Below is a small trained network, with its code and all its weights. Each question gives an input and a target symbol and asks what happens when units are switched off, that is, made to give their printed mean instead of their output.

import numpy as np


def w(rows, s, z=0):
    codes = np.array(rows[::2]) - 128.0
    scale = np.full(codes.shape[1], s)
    scale[-1] = z or s
    return codes * scale


def norm(h):
    return h / np.sqrt((h * h).mean(-1, keepdims=True) + 1e-5)


def f(y):
    return np.maximum(y, 0)


def softmax(a):
    e = np.exp(a - a.max(-1, keepdims=True))
    return e / e.sum(-1, keepdims=True)


def log_softmax(a):
    a = a - a.max(-1, keepdims=True)
    return a - np.log(np.exp(a).sum(-1, keepdims=True))


def net(x, mask):
    ids = ['ΘΨαβγεμξτφω'.index(c) for c in x.split()]
    T = len(ids)
    res = E[ids] + P[:T]
    u = 0
    for l in range(3):
        q, k, v = (norm(res) @ M[l].T for M in (Q, K, V))
        z = softmax(np.where(np.tri(T) > 0, q @ k.T / 2**0.5, -1e9)) @ v
        res = res + np.where(mask[u], z, O[l][:, -1]) @ O[l][:, :-1]
        u += 1
        y = f(norm(res) @ A[l][:, :-1].T + A[l][:, -1])
        res = res + np.where(mask[u : u + 8], y, B[l][:, -1]) @ B[l][:, :-1]
        u += 8
    return log_softmax(norm(res)[-1] @ U[:, :-1].T + U[:, -1])


Q, K, V, O, A, B = {}, {}, {}, {}, {}, {}
E = w([
[125,104,96,100,153,142],'Θ',
[157,131,141,109,160,175],'Ψ',
[129,145,140,116,168,141],'α',
[174,130,139,93,155,164],'β',
[124,146,139,114,168,140],'γ',
[133,144,139,120,168,137],'ε',
[153,68,148,163,166,155],'μ',
[206,75,69,65,44,204],'ξ',
[135,144,146,128,166,146],'τ',
[158,124,78,31,58,81],'φ',
[143,213,29,254,102,89],'ω',
],0.0024)
P = w([
[72,151,127,73,2,83],'0',
[213,101,99,165,182,99],'1',
[204,102,93,170,179,95],'2',
[199,108,89,168,182,89],'3',
[197,111,89,185,178,84],'4',
[196,111,86,184,181,84],'5',
[191,114,83,192,180,77],'6',
[180,119,81,196,180,81],'7',
[175,124,83,211,178,80],'8',
[183,122,80,213,177,83],'9',
[173,126,81,217,180,80],'10',
[169,129,82,212,178,81],'11',
[171,130,82,216,176,87],'12',
[178,127,81,219,178,79],'13',
],0.00069)
Q[0] = w([
[211,237,89,84,220,4],'L0H1',
[11,241,131,93,55,242],'L0H1',
],0.0023)
K[0] = w([
[166,113,162,151,5,203],'L0H1',
[104,99,253,103,220,128],'L0H1',
],0.0025)
V[0] = w([
[93,254,202,78,124,125],'L0H1',
[198,172,187,183,123,50],'L0H1',
],0.0012)
O[0] = w([
[190,73,104,222,116,26,3],'L0H1',
[190,116,47,186,131,253,185],'L0H1',
],0.0015,0.00045)
A[0] = w([
[100,159,177,161,194,125,109],'L0N1',
[82,187,182,145,207,130,146],'L0N2',
[160,91,61,37,150,129,90],'L0N3',
[153,54,4,78,133,110,77],'L0N4',
[85,165,164,98,141,179,157],'L0N5',
[166,157,203,177,136,214,123],'L0N6',
[95,32,135,222,144,172,12],'L0N7',
[144,191,216,109,77,98,131],'L0N8',
],0.002,0.0011)
B[0] = w([
[179,103,80,99,96,169,227],'L0N1',
[201,94,129,99,126,177,251],'L0N2',
[90,132,105,221,139,105,212],'L0N3',
[56,118,60,255,216,163,207],'L0N4',
[151,119,91,163,173,73,156],'L0N5',
[92,123,72,70,121,46,240],'L0N6',
[135,234,174,169,41,137,173],'L0N7',
[80,114,142,144,140,204,139],'L0N8',
],0.0018,0.0013)
Q[1] = w([
[249,234,60,10,246,194],'L1H1',
[2,5,143,237,10,49],'L1H1',
],0.0027)
K[1] = w([
[18,172,245,41,21,49],'L1H1',
[234,63,3,238,208,218],'L1H1',
],0.0029)
V[1] = w([
[171,81,85,226,143,158],'L1H1',
[109,95,83,135,67,251],'L1H1',
],0.0017)
O[1] = w([
[250,46,200,181,107,60,254],'L1H1',
[158,86,28,190,75,90,14],'L1H1',
],0.002,0.00053)
A[1] = w([
[113,160,141,93,174,190,108],'L1N1',
[151,176,141,128,58,146,81],'L1N2',
[140,180,251,96,134,137,52],'L1N3',
[101,162,117,106,187,101,137],'L1N4',
[182,67,115,120,109,69,247],'L1N5',
[136,78,162,94,125,187,122],'L1N6',
[85,163,199,99,147,152,154],'L1N7',
[144,154,97,104,156,163,156],'L1N8',
],0.0029,0.0013)
B[1] = w([
[158,177,164,124,79,90,190],'L1N1',
[174,187,129,68,134,152,132],'L1N2',
[252,147,99,83,247,180,149],'L1N3',
[147,76,145,189,91,196,178],'L1N4',
[3,151,149,59,91,118,251],'L1N5',
[126,155,164,163,167,29,159],'L1N6',
[210,78,117,154,208,119,156],'L1N7',
[103,72,146,151,84,84,215],'L1N8',
],0.002,0.0024)
Q[2] = w([
[243,4,30,7,243,95],'L2H1',
[9,233,194,240,32,212],'L2H1',
],0.0031)
K[2] = w([
[57,209,164,76,22,209],'L2H1',
[203,23,100,187,253,47],'L2H1',
],0.0034)
V[2] = w([
[158,183,86,76,153,159],'L2H1',
[6,98,117,178,165,198],'L2H1',
],0.0019)
O[2] = w([
[183,210,9,40,125,86,92],'L2H1',
[151,165,34,248,223,102,3],'L2H1',
],0.0016,0.00035)
A[2] = w([
[114,70,139,111,120,105,161],'L2N1',
[81,66,252,183,118,172,104],'L2N2',
[191,157,103,238,33,130,135],'L2N3',
[134,131,67,74,102,178,134],'L2N4',
[176,165,171,179,176,116,105],'L2N5',
[146,178,77,86,158,157,87],'L2N6',
[148,220,114,107,182,166,6],'L2N7',
[171,121,128,113,37,206,182],'L2N8',
],0.0027,0.0012)
B[2] = w([
[75,149,132,171,116,135,227],'L2N1',
[110,165,180,193,48,83,243],'L2N2',
[253,148,158,142,77,77,233],'L2N3',
[129,150,102,78,62,105,191],'L2N4',
[67,189,104,79,113,113,250],'L2N5',
[117,135,111,193,78,104,175],'L2N6',
[79,120,160,195,85,212,167],'L2N7',
[142,59,147,109,187,211,186],'L2N8',
],0.0029,0.0013)
U = w([
[42,33,225,34,221,44,131],'Θ',
[108,202,87,194,39,195,138],'Ψ',
[239,231,233,27,243,214,239],'α',
[241,34,20,30,2,229,124],'β',
[20,153,244,230,36,23,141],'γ',
[39,28,17,226,229,96,193],'ε',
[39,89,27,31,24,39,162],'μ',
[76,41,236,31,52,190,48],'ξ',
[54,205,106,41,212,51,43],'τ',
[108,217,123,151,39,235,3],'φ',
[255,235,29,231,32,87,90],'ω',
],0.0035,0.0028)

Each question gives the input, a string of symbols that net reads in full, and the target symbol t.
The units are the heads (2 rows each of Q, K, V and O) and the neurons (one row each of A and B). Each row of codes is followed by its name. A weight is (code - 128) times the scale printed after its matrix; where a second scale follows, it is the last column's (O, A, B and U).
mask holds one flag per unit, layer by layer, with each layer's heads first. A switched-off unit (its flag False) gives its mean, the last column of its rows in O or B, instead of its output. The means were averaged over made-up inputs and are rounded, as every weight is.
A unit's drop is (log p(t) with every unit on - log p(t) with that unit switched off) / (log p(t) with every unit on - log p(t) with every unit switched off).
The circuit of an input: a set's keep is (log p(t) with only the set's units on - log p(t) with every unit switched off) / (log p(t) with every unit on - log p(t) with every unit switched off). Starting from the 12 units with the biggest drops (on a tie, the unit counted first), units are removed one at a time, each time the one whose removal leaves the highest keep (on an exact tie, the one counted first), for as long as the keep stays at least 0.8.
units of the circuit, in order: the units of the circuit, biggest drop first
most important unit: the unit with the biggest drop
k most important neurons: the k neurons with the biggest drops, biggest first
top k neurons in layer l: the k neurons of layer l with the biggest drops, biggest first
input ω μ ε ω ε ε ω ξ β, target Θ: 4 most important neurons : L1N4, L2N2, L2N3, L1N5
input τ τ ξ φ ε τ μ ε ξ Ψ, target γ: 2 most important neurons : L0N6, L0N8
input ω α β ε α Θ Ψ ε α ε, target Θ: top 2 neurons in layer 0 : L0N2, L0N1
input ω Θ μ ω ε ε ε ξ ε φ γ γ, target Θ: 3 most important neurons : L0N2, L0N1, L2N2
input Ψ Ψ ε μ ε ε τ μ ε ε μ γ, target ω: 4 most important neurons : L0N8, L0N4, L0N2, L0N1
input ε ε ε τ, target α: units of the circuit, in order : L0H1, L1H1, L0N4, L1N3
input ω μ ε Θ, target ε: most important unit : L0N4
input Ψ μ Ψ μ ω ξ ω ε ε ε ξ β, target ω: units of the circuit, in order : L1H1, L0N2, L2H1
input ε ε Θ μ ε ε, target α: units of the circuit, in order : L0H1, L0N4, L1H1, L1N3
input Ψ ε α μ ε μ φ ω φ φ ξ ε ξ α, target ω: units of the circuit, in order : L0N1, L1H1, L1N5
input μ ε ε ε ξ ε Θ ε μ β φ μ α, target ε: top 4 neurons in layer 0 : L0N6, L0N7, L0N2, L0N1
input μ α β, target ε: top 3 neurons in layer 0 : L0N7, L0N6, L0N3
input τ μ ε ε τ β, target γ: 2 most important neurons : L0N8, L0N6
input τ μ μ ε ε μ Ψ τ τ β, target γ: most important unit : L2H1
input μ β μ Θ φ γ ε ε μ τ, target ε: top 2 neurons in layer 1 : L1N1, L1N5
input φ μ Θ ξ β φ τ β, target β: top 2 neurons in layer 1 : L1N4, L1N8
input μ μ Θ ε ω ε ξ τ τ ε ε φ ε ε, target ε: top 4 neurons in layer 0 : L0N6, L0N7, L0N2, L0N1
input ε ξ ε μ ξ Ψ φ μ φ τ, target α: 2 most important neurons : L0N3, L0N4
input ξ ε φ ε α φ γ ε ε, target μ: top 2 neurons in layer 1 : L1N5, L1N6
input Ψ ω Θ φ τ, target ω: 2 most important neurons : L0N1, L0N8
input ξ τ ε μ φ φ ω ε τ, target μ: top 3 neurons in layer 0 : L0N1, L0N4, L0N6
input μ ξ γ, target ε: top neuron in layer 1 : L1N1
input ω μ Ψ Ψ τ, target Θ: 2 most important neurons : L1N4, L0N6
input ω α ε φ μ ε ε ε ε φ μ ξ Ψ, target Θ: top 2 neurons in layer 2 : L2N2, L2N3
input ε φ μ ε μ ω φ γ, target α: 2 most important neurons : L0N4, L0N3
input ε τ ε ε, target α: 2 most important neurons : L0N4, L1N3
input φ Θ Θ ω μ ξ Ψ, target β: top neuron in layer 0 : L0N6
input τ μ φ μ ε Ψ, target γ: 3 most important neurons : L0N6, L0N8, L2N2
